Below is a small trained network, with its code and all its weights. Each question gives an input and a target symbol and asks what happens when units are switched off, that is, made to give their printed mean instead of their output.

import numpy as np


def w(rows, s, z=0):
    codes = np.array(rows[::2]) - 128.0
    scale = np.full(codes.shape[1], s)
    scale[-1] = z or s
    return codes * scale


def f(y):
    return np.maximum(y, 0)


def softmax(a):
    e = np.exp(a - a.max(-1, keepdims=True))
    return e / e.sum(-1, keepdims=True)


def log_softmax(a):
    a = a - a.max(-1, keepdims=True)
    return a - np.log(np.exp(a).sum(-1, keepdims=True))


def net(x, mask):
    ids = ['αβγζθλμτφψω'.index(c) for c in x.split()]
    T = len(ids)
    res = E[ids] + P[:T]
    u = 0
    for l in range(3):
        q, k, v = (res @ M[l].T for M in (Q, K, V))
        z = softmax(np.where(np.tri(T) > 0, q @ k.T / 3**0.5, -1e9)) @ v
        res = res + np.where(mask[u], z, O[l][:, -1]) @ O[l][:, :-1]
        u += 1
        y = f(res @ A[l][:, :-1].T + A[l][:, -1])
        res = res + np.where(mask[u : u + 4], y, B[l][:, -1]) @ B[l][:, :-1]
        u += 4
    return log_softmax(res[-1] @ U[:, :-1].T + U[:, -1])


Q, K, V, O, A, B = {}, {}, {}, {}, {}, {}
E = w([
[169,4,18],'α',
[96,94,173],'β',
[94,41,195],'γ',
[175,69,133],'ζ',
[175,204,118],'θ',
[198,47,185],'λ',
[134,160,91],'μ',
[74,82,91],'τ',
[204,81,219],'φ',
[190,191,164],'ψ',
[55,66,95],'ω',
],0.019)
P = w([
[17,117,251],'0',
[38,142,212],'1',
[66,159,197],'2',
[104,195,159],'3',
[128,172,161],'4',
[151,200,139],'5',
[147,171,148],'6',
[184,200,133],'7',
[200,212,123],'8',
[207,201,117],'9',
[198,182,108],'10',
[213,197,111],'11',
[190,154,118],'12',
],0.0029)
Q[0] = w([
[241,207,95],'L0H0',
[255,78,131],'L0H0',
[103,226,97],'L0H0',
],0.0085)
K[0] = w([
[159,2,94],'L0H0',
[205,151,62],'L0H0',
[97,32,153],'L0H0',
],0.0084)
V[0] = w([
[121,84,134],'L0H0',
[101,147,254],'L0H0',
[120,74,110],'L0H0',
],0.0061)
O[0] = w([
[132,95,71,147],'L0H0',
[193,255,105,252],'L0H0',
[119,69,71,124],'L0H0',
],0.0064,0.003)
A[0] = w([
[12,220,130,120],'L0N0',
[178,116,45,4],'L0N1',
[2,164,95,24],'L0N2',
[126,140,124,62],'L0N3',
],0.0093,0.0041)
B[0] = w([
[5,76,163,252],'L0N0',
[142,195,131,220],'L0N1',
[248,41,172,182],'L0N2',
[127,123,131,128],'L0N3',
],0.011,0.0014)
Q[1] = w([
[1,250,57],'L1H0',
[66,196,130],'L1H0',
[123,161,173],'L1H0',
],0.0079)
K[1] = w([
[96,21,254],'L1H0',
[112,116,220],'L1H0',
[163,180,216],'L1H0',
],0.0058)
V[1] = w([
[160,212,139],'L1H0',
[70,150,255],'L1H0',
[161,89,239],'L1H0',
],0.0057)
O[1] = w([
[108,128,53,115],'L1H0',
[119,15,146,245],'L1H0',
[74,2,199,254],'L1H0',
],0.0074,0.0023)
A[1] = w([
[74,254,232,3],'L1N0',
[124,127,9,20],'L1N1',
[53,216,164,57],'L1N2',
[121,107,66,38],'L1N3',
],0.007,0.0045)
B[1] = w([
[168,130,168,204],'L1N0',
[232,249,30,254],'L1N1',
[190,139,63,148],'L1N2',
[125,118,113,171],'L1N3',
],0.011,0.00055)
Q[2] = w([
[2,232,27],'L2H0',
[72,37,161],'L2H0',
[153,182,27],'L2H0',
],0.0043)
K[2] = w([
[96,99,254],'L2H0',
[216,36,35],'L2H0',
[46,171,174],'L2H0',
],0.0075)
V[2] = w([
[137,207,254],'L2H0',
[219,134,105],'L2H0',
[55,123,152],'L2H0',
],0.007)
O[2] = w([
[119,120,253,201],'L2H0',
[218,189,70,253],'L2H0',
[58,85,159,86],'L2H0',
],0.0069,0.00032)
A[2] = w([
[192,148,130,85],'L2N0',
[220,75,173,130],'L2N1',
[139,145,248,2],'L2N2',
[22,238,184,234],'L2N3',
],0.016,0.006)
B[2] = w([
[66,100,206,184],'L2N0',
[122,141,45,244],'L2N1',
[58,254,228,246],'L2N2',
[254,43,82,201],'L2N3',
],0.016,0.011)
U = w([
[74,194,98,148],'α',
[122,94,254,150],'β',
[110,153,92,196],'γ',
[51,69,177,136],'ζ',
[91,210,154,2],'θ',
[235,170,196,99],'λ',
[63,120,213,209],'μ',
[157,79,192,166],'τ',
[181,211,200,79],'φ',
[115,153,120,134],'ψ',
[35,57,183,100],'ω',
],0.0096,0.0087)

Each question gives the input, a string of symbols that net reads in full, and the target symbol t.
The units are the heads (3 rows each of Q, K, V and O) and the neurons (one row each of A and B). Each row of codes is followed by its name. A weight is (code - 128) times the scale printed after its matrix; where a second scale follows, it is the last column's (O, A, B and U).
mask holds one flag per unit, layer by layer, with each layer's heads first. A switched-off unit (its flag False) gives its mean, the last column of its rows in O or B, instead of its output. The means were averaged over made-up inputs and are rounded, as every weight is.
A unit's drop is (log p(t) with every unit on - log p(t) with that unit switched off) / (log p(t) with every unit on - log p(t) with every unit switched off).
The circuit of an input: a set's keep is (log p(t) with only the set's units on - log p(t) with every unit switched off) / (log p(t) with every unit on - log p(t) with every unit switched off). Starting from the 12 units with the biggest drops (on a tie, the unit counted first), units are removed one at a time, each time the one whose removal leaves the highest keep (on an exact tie, the one counted first), for as long as the keep stays at least 0.8.
circuit, biggest first: the units of the circuit, biggest drop first
unit that matters most: the unit with the biggest drop
k most important neurons: the k neurons with the biggest drops, biggest first
top k neurons in layer l: the k neurons of layer l with the biggest drops, biggest first
drop of u: that unit's drop, to one decimal
input α τ γ γ γ γ, target γ: circuit, biggest first -> [L2H0]
input τ β β, target β: circuit, biggest first -> [L2N1, L2N3, L2H0]
input β γ ω ω, target ω: circuit, biggest first -> [L0N0, L2H0]
input γ θ β α φ γ β ψ γ ψ γ ω, target γ: circuit, biggest first -> [L2H0, L1N1, L1H0]
input γ ψ β γ γ ψ μ, target τ: circuit, biggest first -> [L2N2, L2H0, L2N3]
input γ ψ μ γ λ, target α: 3 most important neurons -> [L2N1, L2N3, L0N0]
input β γ θ, target λ: 2 most important neurons -> [L2N3, L2N0]
input μ β ζ, target γ: 3 most important neurons -> [L2N2, L2N1, L2N0]
input γ γ φ, target θ: top 3 neurons in layer 2 -> [L2N2, L2N1, L2N3]
input α β γ λ θ ψ β β γ τ γ γ, target γ: circuit, biggest first -> [L2H0, L2N2]
input θ θ θ γ β, target β: 4 most important neurons -> [L2N3, L0N0, L2N2, L2N1]
input μ ζ μ θ, target λ: top 2 neurons in layer 2 -> [L2N3, L2N1]
input γ ψ γ φ γ μ, target τ: top 2 neurons in layer 2 -> [L2N2, L2N3]
input λ φ μ γ β τ γ β ψ γ ζ, target γ: unit that matters most -> L2N2
input β γ φ, target θ: drop of L2N2 -> 0.6
input γ ζ γ θ θ λ, target α: drop of L1H0 -> -0.1
input γ ψ β τ τ γ μ γ α β λ, target γ: drop of L0H0 -> 0.5
